[128 = 0]

[142 128  71 104 116 138 120 170  86 139 127 122 100 166 126 121  96 145
 117 123 127 129 124 111 136 135 132 125 131 140 113 120 111 122 167 113
 115 147 161 138 226 123 155 134 144]  (33) > j405
[155 123 122 131 113 118 148 159 128 155 125 109 102 148 142 123 145 147
 128 129  41  88 132 120 128 124 123 117 139 136 107 112 104 130 151 108
 117 132 139 146 176 132 130 137 147]  (33) > j405
[146 140 116 130 129 143 146 135 133 134 102 122 131 159 135 118  95 142
 121 125 123 155 137 125 125 132 134 169 139 139  98 135 111 120 120 118
 164 133 127 124  80 154 120 134 119]  (24) > J99
[114 137 139 133 138  92 168 155 154 142 134 136  86 141 103 132 154 149
 113 118 128  87 128 111 124 121 117 133 122 136 114 117 107 117 133 124
 112 137 148 120 158  97 214 127  96]  (33) > j19
[140 145 133 134 124 127 140  93 116 136 135 139 146 171 128 126 100 127
 120 121 135 142 157 140 127 155 122 160 127 138 123 120 135 119  85 135
 131 174 141  86  81 169  94 126 107]  (24) > J99
[122 120 120 136 122 111 143 164 114 141 115 128 111 144 143 128 159 142
 117 133 128  83 122 123 128 121 137 134 131 121 134 121 125 142 159 116
 100 109 138 128 181 132 142 131 136]  (33) > j405
[154 130 133 114 110 117 115 121 120 127 133 118 141  96 117 134  95 131
 131 121 111 135 134 125 139 133 121 133 126 126 123 132 165 135 131 141
 141 124 127 117 179 134  94 132 127]  (24) > j841
[163 142 133 132 136 187  95 133 112 135 133 150 151 143 138 125  88 137
 114 142 113 144 134 128 132 124 124 116 129 129 129 127 132 119 122 118
 132 129 152 166 110 151 143 133 136]  (24) > J99
[158 137 127 127 129 144 127  99 120 100 131 135 153 141 130 128 102 127
 108 135 133 174 143 136 137 127 125 143 124 125 123 121 151 121  94 141
 120 146 123 108  96 139  76 128 122]  (24) > J99
[149 149 133 135 124  95 191 147 126 137 132 125  80 160 132 116 144 152
 111 133 127  90 119 100 119 121 122 126 125 142 109 110 106 124 129 113
 107 132 133 133 150 125 165 130 127]  (33) > j19
[172 136 140 124 114 153  88 123 105 112 121 138 163 133 125 132  77 115
 123 150 125 163 133 132 127 146 124 133 134 124 127 131 159 138 124 119
 137 130 133 126 124 156  79 132 144]  (24) > j841
[128 133 126 136 127 135 132 121 128 138 131 138 120 144 148 142 105 139
 127 130 130 130 147 141 134 134 122 144 135 148 125 136 122 126  82 113
 153 125 151 104 142 150 128 131 144]  (24) > J99
[119 118 135 140 120  89 162 148 122 128 126 120  91 137 139 129 165 126
 120 117 127 104 116 119 129 129 127 124 127 134 118 119 127 146 147 117
 114 140 140 121 183  96 162 134 139]  (33) > j19
[148 133 129 132 128 170 139 143 136 120 128 133 141 150 119 134  94 122
 125 134 117 164 128 133 132 131 121 163 128 137 116 125 147 130 128 135
 138 119 137 120 123 155 103 135 122]  (24) > J99
[169 151 136 130 115 149  87 131 114 132 130 105 148 101 112 128  65 129
 124 130 133 154 140 134 131 124 119 129 119 129 129 138 161 118 126 136
 138 133 132 103 204 143  87 126 131]  (24) > j841
[132 126 133 118 122 107 183 167 123 129 126 132  93 154 150 128 165 148
 125 128 135  81 123 106 121 127 126 132 129 127 118 133 126 127 135 117
 109 120 148 120 144 119 159 125 136]  (33) > j19
[124 142 147 135 126 126 112 109 131 157 130 127 131 147 149 124 118 128
 123 125 121 151 137 134 122 135 117 136 129 132 134 128 115 129 104 133
 122 128 139 105 120 120 119 139 129]  (24) > J99
[140 146 140 142 104 167  81 120 103 127 130 151 141 137 123 130  97 122
 120 122 140 189 130 141 121 123 134 141 129 140 121 127 137 103 111  74
 106 134 135 110 174 136  76 134 124]  (24) > j841
[110 148 140 128 126  99  88 125 132 141 127 149 134 137 125 117 102 101
 130 122 119 139 129 125 125 138  80 128 145 132 125 128 148 119 118 133
 151 119 141  86 135 147  95 136 141]  (24) > j841
[143 133 151 143 126 105 168 157 138 128 136 130  97 115 129  94 166 153
 107 127 136 144 125 115 132 129 137 125 125 143 102 126 130 123 145 112
 123 139 158 128 183 113 187 137 122]  (33) > j19
[132 126 135 134 127 107 165 175 140 155 138 135 100 140  99 127 161 143
 107 114 156  94 127 122 127 124 137 130 113 134 100 110 124 128 161 121
 118 127 152 145 182 129 194 135 126]  (33) > j19
[147 137 139 139 121 168  89 137 112 148 129 158 152 116 106 140  85 114
 118 129 122 176 127 122 134 122 120 128 131 125 118 137 152 127 135 129
 134 132 147 122 138 140 117 141 127]  (24) > j841
[186 132  88 144 122 151 112 107 100 126 121 131 143 150 131 128  66 133
 127 131 112  92 128 130 126 131 124 138 134 149 120 114 148 125 108 129
 136 131 117 148 121 171  69 141 152]  (24) > J99
[135 148 139 124 113 105 158 134 131 141 131 136  95 150 133 131 157 143
 120 125 137  89 130 113 123 133 120 128 129 141 112 136 128 128 143 121
 108 132 139  99 174 116 188 127 145]  (33) > j19
[116 123 122 132 124 110 131 149  99 130 124 129  99 147 139 126 141 128
 134 116 122 118 116 130 129 122 102 128 132 124 121 122 139 133 166 116
 113 133 144 131 191 124 132 131 146]  (33) > j405
[178 137 135 148 124 140 107 145 125 133 136 131 157 133  84 115  75 115
 135 122 131 167 133 140 137 129 127 147 161 134 121 128 161 132 141 124
 151 119 143 113 156 148  98 139 140]  (24) > j841
[191 133 121 149 115 158  86  60  81 130 143 116 152 118 159 125  56 155
 109 137 127 134 104 142 121 105 113  92 121 155 138 126 148 126 106 132
 107 146 127   4 169 125  58 127 131]  (24) > j841
[159 136 139 145 131 148 120 141 101 145 133 124 101 131 113 121 116 147
 140 144 136 138 125 115 120 123 125 122 129 145 111 115 145 135 152 106
 114 145 133 146 183 137 171 123 144]  (33) > j405
[159 144 140 137 139 148 126  87 128 131 122 165 126 135 122 140  94 125
 120 136 128 142 127 134 134 126 116 138 136 156 134 131 126 115 102 140
 135 145 122 126 159 118 107 133 130]  (24) > J99
[131 127 127 133 130 124 128 170 127 132 123 127 118 135 141 117 139 142
 123 123 129 108 136 125 133 126 149 142 123 122 103 126 133 141 155 118
 130 120 159 133 166 128 151 131 146]  (33) > j405
[150 149 140 126 118 122 106 124  91 144 130 125 124 107 100 132  98 130
 131 123 132 152 132 114 127 131 116 131 127 139 133 134 134 129 130 144
 133 129 124 120 175 131 122 128 126]  (24) > j841
[118 124 135 134 135  93 164 175 151 125 136 127 115 148 134 120 177 142
 123 115 139 101 124 124 119 125 132 122 124 130 100 128 130 135 164 122
 104 129 148 149 111 104 187 130 122]  (33) > j19
[164 139 133 132 111 153 109 100 110 108 114 141 151  62 100 143  90 128
 129 144 140 174 131 129 130 134 115 152 100 138 121 133 161 131 112 139
 154 127 141 108 178 151  89 130 128]  (24) > j841
[126 108 141 141 132 113 127 132 120 138 118 140 107 149 110 115 138 123
 114 129 131 133 131 128 109 129 111 116 129 135 113 142 139 127 153 138
 123 130 153 105 187 124 137 121 142]  (33) > j19
[130 129 125 125 115 169 133 221 119 145 129 133 123 160 154 128 134 148
 123 120 127  66 145 123 125 114 146 125 135 166 119 124  99 140 154 115
  85 129 146 155 167 151 150 132 160]  (33) > j405
[152 122 123 128 129 138 148 152 161 126 139 144 153 137 165 130 150 152
  99 116 126  49 123 125 127 122 142 128 131 136 108 140 116 135 108 108
 130 128 129 139 114 127 171 127 118]  (33) > j19
[142 133 116 123 126 151 110 126 119 137 124 125 129 143 124 127 131 129
 130 149 129 193 119 139 132 129 130 123 135 126 131 116 128 128 136 125
 128 142 142 114 153 161 117 123 134]  (24) > J99
[117 128 143 108 119  72 173 150 149 137 143 107  87 134 142 121 170 126
 134 110 139  89 126 112 122 116 129 107 110 148 115 121 111 129 140 113
 129 136 137 126 160 109 159 119 122]  (33) > j19
[ 95 134 119 116 114  99 139 127 139 111 125 132 120 139 114 128 152 142
 111 105 123 116 126 124 131 125 139 135 120 134 127 122 123 120 146 125
 100 135 135 121 156 107 161 131 125]  (33) > j19
[176 158 143 135 122 123 126 172 127 143 136 104 139 169 112 118  94 152
 124 117 121  87 120 123 129 123 139 136 128 152 108 111 127 146 142 118
 108 136 128 138 141 143 148 125 122]  (33) > j405
[124 141 147 121 121 109 131 130 122 132 127 133 120 163 115 144 127 122
 121 129 124 127 130 129 121 132  97 153 125 142 118 124 125 124 113 123
 137 136 140 110 132 156  96 139 113]  (24) > J99
[136 126 129 126 120  96 153 179 124 146 126 111  77 153 122 128 167 135
 126 118 131 127 131 115 120 121 127 121 128 140 119 126 122 141 162 118
 111 127 138 125 140 118 154 132 138]  (33) > j405
[173 123 124 128 113 110 102 113 108 117 113 129 174 141 125 166  73 138
 135 137 104 153 130 122 135 138 132 126 126 125 110 126 171 136 153 119
 122 135 119 172 164 127  49 136 133]  (24) > j841
[149 119 121 130 115 111  86 116 113 142 131 118 148 112  96 134  62 125
 131 130 100 123 118 133 132 131 117 123 130 135 179 128 146 126 139 154
 128 129 135 135 168 123  82 144 132]  (24) > j841
[137 148 121 134 117 128 147 148 112 143 152 131 122 156 118 138 155 132
 118 128 135 116 127 119 139 125 109 135 113 128 106 129 141 131 147 122
  99 129 142 107 151 145 141 129 133]  (33) > j19
[135 135 134 141 150 129 146 158 140 140 136 120  89 112 140 129 170 141
 112 126 130 114 124 131 126 121 130 117 143 132 124 138 106 122 136 103
 104 141 154 124 183 115 173 144 142]  (33) > j19
[128 133 124 127 116 109 150 177 137 147 132 134 108 152 122 129 166 126
 111 106 136 101 121 118 127 124 140 121 123 125 105 114 121 128 170 117
 105 132 135 111 145 109 157 134 123]  (33) > j19
[155 139 133 129 113 156 102 142 101 124 129 158 145 143 104 132  84 112
 139 131 119 183 122 126 129 136 130 134 134 136 128 115 146 125 128 130
 145 137 153 125 133 162  92 128 137]  (24) > J99
[133 132 129 129 139 144 132 148 121 138 125 139 114 172 140 111 149 153
 109 125 128 130 132 132 127 130 130 131 129 148 124 108 104 122 141 104
 115 130 156 143 168 121 151 141 160]  (33) > j405
[115 131 128 137 129 105 145 150 147 130 136 138 109 137 144 131 158 132
 109 117 128 117 136 127 129 132 117 130 125 122  98 130 113 119 126 115
 129 143 143 114 138 109 157 143 146]  (33) > j19
[121 134 138 133 123 106 167 133 130 133 133 124  98 133 135 126 178 135
 120 117 134 149 134 114 122 122 135 126 132 118 119 155 127 121 141 129
  94 142 150 117 143  98 173 125 115]  (33) > j19
[144 151 133 134 139 107 172 155 125 132 137 115  93 124 107 130 183 145
 108 123 144  76 113 109 120 131 132 115 115 153 100 139  86 111 148 114
  96 127 139 142 172  98 198 161 128]  (33) > j19
[137 127 138 139 111 132 152 183 112 123 126 133 122 167 120 130 146 209
 109 125 125 112 126 104 117 130 129 115 131 134 119 119 128 133 147 116
 108 136 154 124 144 120 157 139 139]  (33) > j405

[111 118 128 132 128 129  99 137 143 129 135 122 150 132 130 129 126 135
 124 106 125 137 120 115 132 128 128 148 142 138 157 124 134  83 116 127
 133 133 121 113 136 127 113 127 161]  V > M
[113 119 131 132 134 126 108 156 144 134 137 120 143 131 133 130 127 134
 118 114 129 137 109 123 128 127 128 144 147 135 154 123 129 133 120 126
 131 124 127 113 133 128  94 128 159]  V > E
[124 133 137 130 127 136 144 101 114 123 121 129 137 147 147 134 137 121
 148 159 131 105 128  94 132 130 112 104 123 137 133 138 139  55 135 126
 122 127 122 135 131 118 158 127 112]  Q > R
[110 119 108 125 137 134 127 122 136 137 128 123 144 135 143 118 139 153
 134 107 127 100 125 128 128 127 133 105 147 105 135 140 141 185 137 128
 123 122 104 125 128 128 108 126  97]  Y > X
[111 119 133 127 132 130 104 188 145 162 143 118 136 121 148 116 118 134
 112 123 128 150  94 125 128 124 144 146 144 135 164 121 126 151 117 135
 130 124 134 123 133 129  83 125 175]  V > E
[100 118 122 125 132 129  89 159 154 143 140 115 140 129 143 120 125 143
 118 103 126 138 115 125 133 125 143 137 160 117 165 122 131 126 121 129
 136 127 122 117 132 125  92 126 174]  V > C
